Below are the code and all the weights of a small trained network. Each question names an input and a target symbol and asks about switching units off, where a switched-off unit gives its printed mean instead of its output.

import numpy as np


def w(rows, s, z=0):
    codes = np.array(rows[::2]) - 128.0
    scale = np.full(codes.shape[1], s)
    scale[-1] = z or s
    return codes * scale


def f(y):
    return np.maximum(y, 0)


def softmax(a):
    e = np.exp(a - a.max(-1, keepdims=True))
    return e / e.sum(-1, keepdims=True)


def log_softmax(a):
    a = a - a.max(-1, keepdims=True)
    return a - np.log(np.exp(a).sum(-1, keepdims=True))


def net(x, mask):
    ids = ['αβγεζηθλμσφψ'.index(c) for c in x.split()]
    T = len(ids)
    res = E[ids] + P[:T]
    u = 0
    for l in range(3):
        r = res
        for j in range(2):
            rows = slice(2 * j, 2 * j + 2)
            q, k, v = (r @ M[l][rows].T for M in (Q, K, V))
            z = softmax(np.where(np.tri(T) > 0, q @ k.T / 2**0.5, -1e9)) @ v
            o = O[l][rows]
            res = res + np.where(mask[u + j], z, o[:, -1]) @ o[:, :-1]
        u += 2
        y = f(res @ A[l][:, :-1].T + A[l][:, -1])
        res = res + np.where(mask[u : u + 8], y, B[l][:, -1]) @ B[l][:, :-1]
        u += 8
    return log_softmax(res[-1] @ U[:, :-1].T + U[:, -1])


Q, K, V, O, A, B = {}, {}, {}, {}, {}, {}
E = w([
[52,84,177,154,121,194],'α',
[209,89,108,55,115,36],'β',
[104,155,111,48,122,170],'γ',
[27,113,60,147,97,125],'ε',
[150,78,203,176,84,123],'ζ',
[131,177,143,198,210,159],'η',
[128,30,193,112,148,152],'θ',
[64,80,130,147,69,83],'λ',
[76,222,163,162,53,120],'μ',
[160,2,121,132,150,118],'σ',
[163,48,86,163,133,159],'φ',
[52,137,128,127,74,202],'ψ',
],0.021)
P = w([
[254,117,80,150,64,192],'0',
[192,135,113,125,97,178],'1',
[164,130,124,128,109,170],'2',
[145,124,131,128,117,167],'3',
[135,117,130,133,122,161],'4',
[127,112,128,139,126,154],'5',
[121,106,128,142,128,151],'6',
[114,101,124,144,134,147],'7',
[109,97,124,145,136,143],'8',
[103,97,121,147,138,140],'9',
[103,88,122,150,137,135],'10',
[101,88,122,154,139,132],'11',
[98,88,115,154,141,132],'12',
],0.0098)
Q[0] = w([
[117,159,93,80,177,169],'L0H0',
[91,253,169,209,106,106],'L0H0',
[161,181,113,31,189,86],'L0H1',
[61,35,103,245,73,161],'L0H1',
],0.0064)
K[0] = w([
[96,122,74,2,74,108],'L0H0',
[98,152,158,157,3,100],'L0H0',
[133,64,89,47,116,98],'L0H1',
[171,137,76,217,230,138],'L0H1',
],0.0083)
V[0] = w([
[164,135,85,238,221,59],'L0H0',
[102,184,149,148,175,121],'L0H0',
[124,68,114,62,2,201],'L0H1',
[187,145,82,145,202,145],'L0H1',
],0.0058)
O[0] = w([
[156,55,170,162,102,114,44],'L0H0',
[59,81,155,221,125,110,161],'L0H0',
[177,34,151,201,2,116,5],'L0H1',
[53,149,61,171,130,131,216],'L0H1',
],0.0073,0.003)
A[0] = w([
[172,1,149,185,138,224,196],'L0N0',
[167,96,94,152,61,75,59],'L0N1',
[113,145,184,91,70,78,98],'L0N2',
[185,199,202,204,77,131,93],'L0N3',
[175,59,204,140,30,149,183],'L0N4',
[119,153,70,193,122,136,92],'L0N5',
[171,121,91,52,67,184,6],'L0N6',
[186,63,109,208,203,183,169],'L0N7',
],0.0081,0.0018)
B[0] = w([
[160,122,197,167,65,95,255],'L0N0',
[101,90,122,160,155,74,175],'L0N1',
[137,178,43,99,139,21,188],'L0N2',
[238,117,107,206,199,114,246],'L0N3',
[3,118,167,100,186,126,252],'L0N4',
[194,217,95,47,152,104,204],'L0N5',
[56,189,130,31,171,120,168],'L0N6',
[181,77,132,109,63,166,237],'L0N7',
],0.0071,0.0064)
Q[1] = w([
[123,84,14,118,117,7],'L1H0',
[185,71,110,134,222,203],'L1H0',
[152,93,41,155,143,111],'L1H1',
[70,91,134,82,136,254],'L1H1',
],0.0073)
K[1] = w([
[37,61,72,38,44,86],'L1H0',
[249,103,93,156,63,102],'L1H0',
[83,128,33,55,111,133],'L1H1',
[167,143,96,255,218,195],'L1H1',
],0.0066)
V[1] = w([
[142,192,190,166,88,16],'L1H0',
[37,203,123,111,213,175],'L1H0',
[134,238,221,154,5,24],'L1H1',
[110,252,219,232,91,49],'L1H1',
],0.0037)
O[1] = w([
[214,56,125,253,132,120,202],'L1H0',
[191,95,109,183,117,102,161],'L1H0',
[211,219,67,151,82,81,235],'L1H1',
[25,121,137,101,142,140,253],'L1H1',
],0.0055,0.0035)
A[1] = w([
[99,117,67,171,120,130,212],'L1N0',
[124,146,115,155,55,94,236],'L1N1',
[131,171,163,152,90,128,121],'L1N2',
[248,70,82,161,102,106,132],'L1N3',
[123,85,92,38,146,172,58],'L1N4',
[89,148,160,160,87,176,9],'L1N5',
[108,111,113,187,160,113,16],'L1N6',
[176,108,133,161,92,209,102],'L1N7',
],0.012,0.0015)
B[1] = w([
[100,80,95,54,164,78,209],'L1N0',
[49,127,100,174,204,203,254],'L1N1',
[96,172,196,254,185,169,233],'L1N2',
[110,174,107,216,6,76,230],'L1N3',
[189,201,157,157,93,33,182],'L1N4',
[54,163,185,160,147,155,196],'L1N5',
[206,113,176,140,131,178,204],'L1N6',
[208,226,184,66,126,114,202],'L1N7',
],0.0065,0.0064)
Q[2] = w([
[26,72,115,107,157,162],'L2H0',
[175,62,90,1,26,31],'L2H0',
[173,89,186,155,119,37],'L2H1',
[167,113,71,129,66,87],'L2H1',
],0.0091)
K[2] = w([
[61,73,92,132,223,141],'L2H0',
[52,157,129,91,46,22],'L2H0',
[255,121,218,175,47,118],'L2H1',
[175,145,84,52,19,109],'L2H1',
],0.0088)
V[2] = w([
[137,184,119,137,2,85],'L2H0',
[95,152,161,240,198,105],'L2H0',
[72,128,83,142,171,160],'L2H1',
[87,60,59,117,98,234],'L2H1',
],0.0057)
O[2] = w([
[118,127,82,50,213,254,171],'L2H0',
[110,198,144,51,100,116,245],'L2H0',
[174,120,148,75,199,183,139],'L2H1',
[76,167,105,110,93,177,45],'L2H1',
],0.0072,0.011)
A[2] = w([
[88,157,164,164,85,120,137],'L2N0',
[153,16,117,160,89,159,126],'L2N1',
[63,129,139,131,192,117,127],'L2N2',
[187,105,9,94,128,131,25],'L2N3',
[88,142,56,155,227,141,78],'L2N4',
[97,9,175,77,92,118,2],'L2N5',
[144,98,187,114,160,159,33],'L2N6',
[157,151,91,78,180,182,128],'L2N7',
],0.011,0.0062)
B[2] = w([
[207,76,32,77,174,147,243],'L2N0',
[186,210,102,89,86,213,159],'L2N1',
[153,146,139,216,117,185,240],'L2N2',
[107,202,239,130,3,107,141],'L2N3',
[195,50,162,99,52,109,251],'L2N4',
[56,207,225,137,146,65,174],'L2N5',
[193,77,143,61,183,152,159],'L2N6',
[87,83,126,104,152,46,213],'L2N7',
],0.0083,0.011)
U = w([
[68,173,104,133,160,207,167],'α',
[55,119,128,216,159,75,124],'β',
[159,98,55,66,255,102,115],'γ',
[154,106,105,139,70,56,68],'ε',
[159,83,138,137,171,223,98],'ζ',
[159,218,104,195,185,124,168],'η',
[138,142,194,127,140,136,40],'θ',
[94,38,76,147,86,146,254],'λ',
[198,18,133,186,115,123,158],'μ',
[189,104,88,99,73,191,84],'σ',
[136,168,167,157,40,167,28],'φ',
[94,180,72,65,145,131,158],'ψ',
],0.009,0.0077)

Each question gives the input, a string of symbols that net reads in full, and the target symbol t.
The units are the heads (2 rows each of Q, K, V and O) and the neurons (one row each of A and B). Each row of codes is followed by its name. A weight is (code - 128) times the scale printed after its matrix; where a second scale follows, it is the last column's (O, A, B and U).
mask holds one flag per unit, layer by layer, with each layer's heads first. A switched-off unit (its flag False) gives its mean, the last column of its rows in O or B, instead of its output. The means were averaged over made-up inputs and are rounded, as every weight is.
A unit's drop is (log p(t) with every unit on - log p(t) with that unit switched off) / (log p(t) with every unit on - log p(t) with every unit switched off).
The circuit of an input: a set's keep is (log p(t) with only the set's units on - log p(t) with every unit switched off) / (log p(t) with every unit on - log p(t) with every unit switched off). Starting from the 12 units with the biggest drops (on a tie, the unit counted first), units are removed one at a time, each time the one whose removal leaves the highest keep (on an exact tie, the one counted first), for as long as the keep stays at least 0.8.
circuit, biggest first: the units of the circuit, biggest drop first
k most important neurons of layer l: the k neurons of layer l with the biggest drops, biggest first
heads that matter: for each layer, one digit per head in row order, 1 if its drop is at least 0.15 and else 0, layers parted by /
drop when u is switched off: that unit's drop, to one decimal
input η σ η ε ψ ε λ η μ ε α, target α: circuit, biggest first -> [L0H1]
input σ α λ α, target ζ: heads that matter -> 01 / 00 / 00
input φ μ μ μ η λ θ, target θ: heads that matter -> 10 / 00 / 00
input η μ λ α, target α: heads that matter -> 11 / 10 / 10
input γ η φ α ζ μ β μ μ, target μ: heads that matter -> 00 / 00 / 10
input β ζ γ ζ μ φ η μ ζ η φ, target σ: 2 most important neurons of layer 1 -> [L1N2; L1N1]
input μ λ ζ μ η β λ μ σ, target σ: heads that matter -> 11 / 00 / 00
input μ μ η ζ μ σ μ μ φ, target φ: heads that matter -> 01 / 00 / 10
input α μ μ η μ μ μ μ λ ζ ζ ζ, target ζ: heads that matter -> 11 / 00 / 00
input λ ζ γ, target ψ: heads that matter -> 10 / 00 / 00
input β β ζ ψ, target α: heads that matter -> 01 / 00 / 00
input α ψ ε, target λ: heads that matter -> 11 / 00 / 00
input μ σ θ μ ζ γ μ η ε, target ε: 2 most important neurons of layer 1 -> [L1N0; L1N4]
input η μ α μ μ, target μ: 2 most important neurons of layer 0 -> [L0N7; L0N4]
input ζ β α η μ λ ψ, target ψ: 2 most important neurons of layer 1 -> [L1N4; L1N2]
input ψ μ γ, target ψ: 2 most important neurons of layer 0 -> [L0N3; L0N6]
input ζ σ β ζ λ θ η η, target γ: heads that matter -> 01 / 00 / 00
input θ ζ α ζ η λ μ ε, target ε: most important neuron of layer 2 -> [L2N4]
input μ θ μ λ μ μ η β, target β: 2 most important neurons of layer 0 -> [L0N4; L0N3]
input ψ σ μ ζ μ ζ α, target ζ: 2 most important neurons of layer 1 -> [L1N5; L1N3]
input ζ μ α μ λ φ η σ, target σ: 2 most important neurons of layer 1 -> [L1N3; L1N0]
input θ ζ β, target ε: most important neuron of layer 1 -> [L1N2]
input μ η η λ γ ζ φ, target σ: 3 most important neurons of layer 0 -> [L0N0; L0N3; L0N2]
input ζ α η φ, target φ: 2 most important neurons of layer 0 -> [L0N4; L0N7]
input μ ζ ε, target λ: drop when L0N2 is switched off -> 0.0
input μ α ψ λ, target β: drop when L2N5 is switched off -> 0.3
input ζ μ ζ μ η θ ψ, target ψ: drop when L1N1 is switched off -> 0.6
